Below are the code and all the weights of a small trained network. Each question names an input and a class and asks about switching units off, where a switched-off unit gives its printed mean instead of its output.

import numpy as np


def w(rows, s, z=0):
    codes = np.array(rows[::2]) - 128.0
    scale = np.full(codes.shape[1], s)
    scale[-1] = z or s
    return codes * scale


def f(y):
    return y / 2 * (1 + np.tanh(0.7978845608 * (y + 0.044715 * y**3)))


def log_softmax(a):
    a = a - a.max(-1, keepdims=True)
    return a - np.log(np.exp(a).sum(-1, keepdims=True))


def net(x, mask):
    res = np.array(x, float).reshape(1, 5) / 4 @ E
    y = f(res @ A[0][:, :-1].T + A[0][:, -1])
    res = res + np.where(mask, y, B[0][:, -1]) @ B[0][:, :-1]
    return log_softmax(res[-1] @ U[:, :-1].T + U[:, -1])


A, B = {}, {}
E = w([
[236,81,190,55,48,97,110],'x0',
[77,31,101,144,117,36,203],'x1',
[130,135,12,84,127,72,44],'x2',
[150,220,124,209,26,54,144],'x3',
[66,75,104,163,2,200,73],'x4',
],0.0067)
A[0] = w([
[147,183,123,178,73,67,158,69],'neuron 0',
[175,211,147,113,131,208,69,82],'neuron 1',
[1,197,63,224,213,170,144,162],'neuron 2',
[177,168,131,93,210,75,166,141],'neuron 3',
[165,185,146,117,197,63,175,64],'neuron 4',
[158,207,126,189,72,81,133,45],'neuron 5',
[139,135,227,164,144,190,184,78],'neuron 6',
[150,210,117,192,81,82,140,29],'neuron 7',
[200,87,178,51,58,108,114,72],'neuron 8',
[160,213,163,112,130,204,70,61],'neuron 9',
[131,154,27,71,145,82,39,155],'neuron 10',
[163,133,46,65,133,67,27,148],'neuron 11',
[164,192,143,109,195,68,182,86],'neuron 12',
[112,28,123,158,102,55,218,231],'neuron 13',
[88,88,107,193,32,182,98,146],'neuron 14',
[170,217,159,129,133,198,68,42],'neuron 15',
[112,36,131,29,228,210,100,254],'neuron 16',
[161,119,231,141,122,183,196,146],'neuron 17',
],0.0064,0.0009)
B[0] = w([
[165,71,62,136,147,145,152,198],'neuron 0',
[77,106,63,119,172,67,129,205],'neuron 1',
[167,191,163,2,75,112,199,254],'neuron 2',
[83,66,140,127,67,183,78,186],'neuron 3',
[88,56,145,92,82,207,46,183],'neuron 4',
[183,59,62,137,127,175,189,208],'neuron 5',
[55,155,161,185,77,111,137,190],'neuron 6',
[196,63,65,140,115,174,195,203],'neuron 7',
[140,177,147,34,108,80,189,221],'neuron 8',
[70,106,53,119,199,66,124,201],'neuron 9',
[82,160,197,216,42,133,163,210],'neuron 10',
[71,168,186,190,35,107,153,213],'neuron 11',
[94,57,137,96,80,204,54,186],'neuron 12',
[62,135,72,125,225,49,60,217],'neuron 13',
[109,70,127,57,110,198,48,222],'neuron 14',
[69,106,42,131,214,69,116,200],'neuron 15',
[203,72,59,202,102,150,236,254],'neuron 16',
[66,153,153,162,65,105,152,202],'neuron 17',
],0.0075,0.0056)
U = w([
[218,74,76,192,140,176,186,117],'0',
[103,83,143,82,115,217,11,127],'1',
[80,129,87,133,213,28,92,137],'2',
[162,197,160,15,113,106,175,127],'3',
[86,175,196,249,92,118,134,121],'4',
[196,169,166,170,171,137,76,172],'5',
[240,210,208,191,233,151,31,10],'6',
[245,211,206,190,236,152,28,12],'7',
],0.013,0.014)

Each question gives the input, the list of numbers given to net, and the class t.
The units are the neurons (one row each of A and B). Each row of codes is followed by its name. A weight is (code - 128) times the scale printed after its matrix; where a second scale follows, it is the last column's (A, B and U).
mask holds one flag per neuron, in row order. A switched-off neuron (its flag False) gives its mean, the last column of its row in B, instead of its output. The means were averaged over made-up inputs and are rounded, as every weight is.
A unit's drop is (log p(t) with every unit on - log p(t) with that unit switched off) / (log p(t) with every unit on - log p(t) with every unit switched off).
The circuit of an input: a set's keep is (log p(t) with only the set's units on - log p(t) with every unit switched off) / (log p(t) with every unit on - log p(t) with every unit switched off). Starting from the 12 units with the biggest drops (on a tie, the unit counted first), units are removed one at a time, each time the one whose removal leaves the highest keep (on an exact tie, the one counted first), for as long as the keep stays at least 0.8.
circuit, biggest first: the units of the circuit, biggest drop first
unit that matters most: the unit with the biggest drop
top k neurons: the k neurons with the biggest drops, biggest first
drop of u: that unit's drop, to one decimal
input [-6,-7,3,7,-4], class 0: circuit, biggest first => neuron 7
input [7,7,8,-5,-7], class 4: circuit, biggest first => neuron 11; neuron 10
input [6,5,3,2,3], class 3: top 2 neurons => neuron 8; neuron 15
input [-2,2,-7,7,-2], class 0: top 2 neurons => neuron 7; neuron 5
input [7,1,8,-1,-7], class 4: circuit, biggest first => neuron 11; neuron 10
input [-5,-8,2,6,7], class 2: top 2 neurons => neuron 15; neuron 9
input [5,6,8,-6,6], class 4: top 2 neurons => neuron 11; neuron 10
input [5,7,4,6,-7], class 1: top 4 neurons => neuron 4; neuron 12; neuron 3; neuron 16
input [-8,-6,4,-3,-5], class 3: top 2 neurons => neuron 2; neuron 13
input [-5,-3,-7,-5,6], class 4: top 2 neurons => neuron 6; neuron 17
input [3,6,-2,4,-1], class 2: top 3 neurons => neuron 13; neuron 16; neuron 2
input [-8,4,0,-8,4], class 0: top 2 neurons => neuron 16; neuron 8
input [8,-7,8,8,-5], class 0: circuit, biggest first => neuron 5; neuron 7
input [-6,-3,8,7,-3], class 4: circuit, biggest first => neuron 10
input [7,0,-8,-7,5], class 4: top 3 neurons => neuron 17; neuron 6; neuron 2
input [5,4,5,6,0], class 0: top 4 neurons => neuron 2; neuron 5; neuron 0; neuron 7
input [0,-6,1,4,2], class 2: drop of neuron 15 => 0.2
input [5,-2,0,-8,4], class 0: drop of neuron 16 => 0.7
input [-6,1,-1,-8,-7], class 0: drop of neuron 16 => 2.7
input [-3,4,-8,-5,3], class 4: unit that matters most => neuron 6
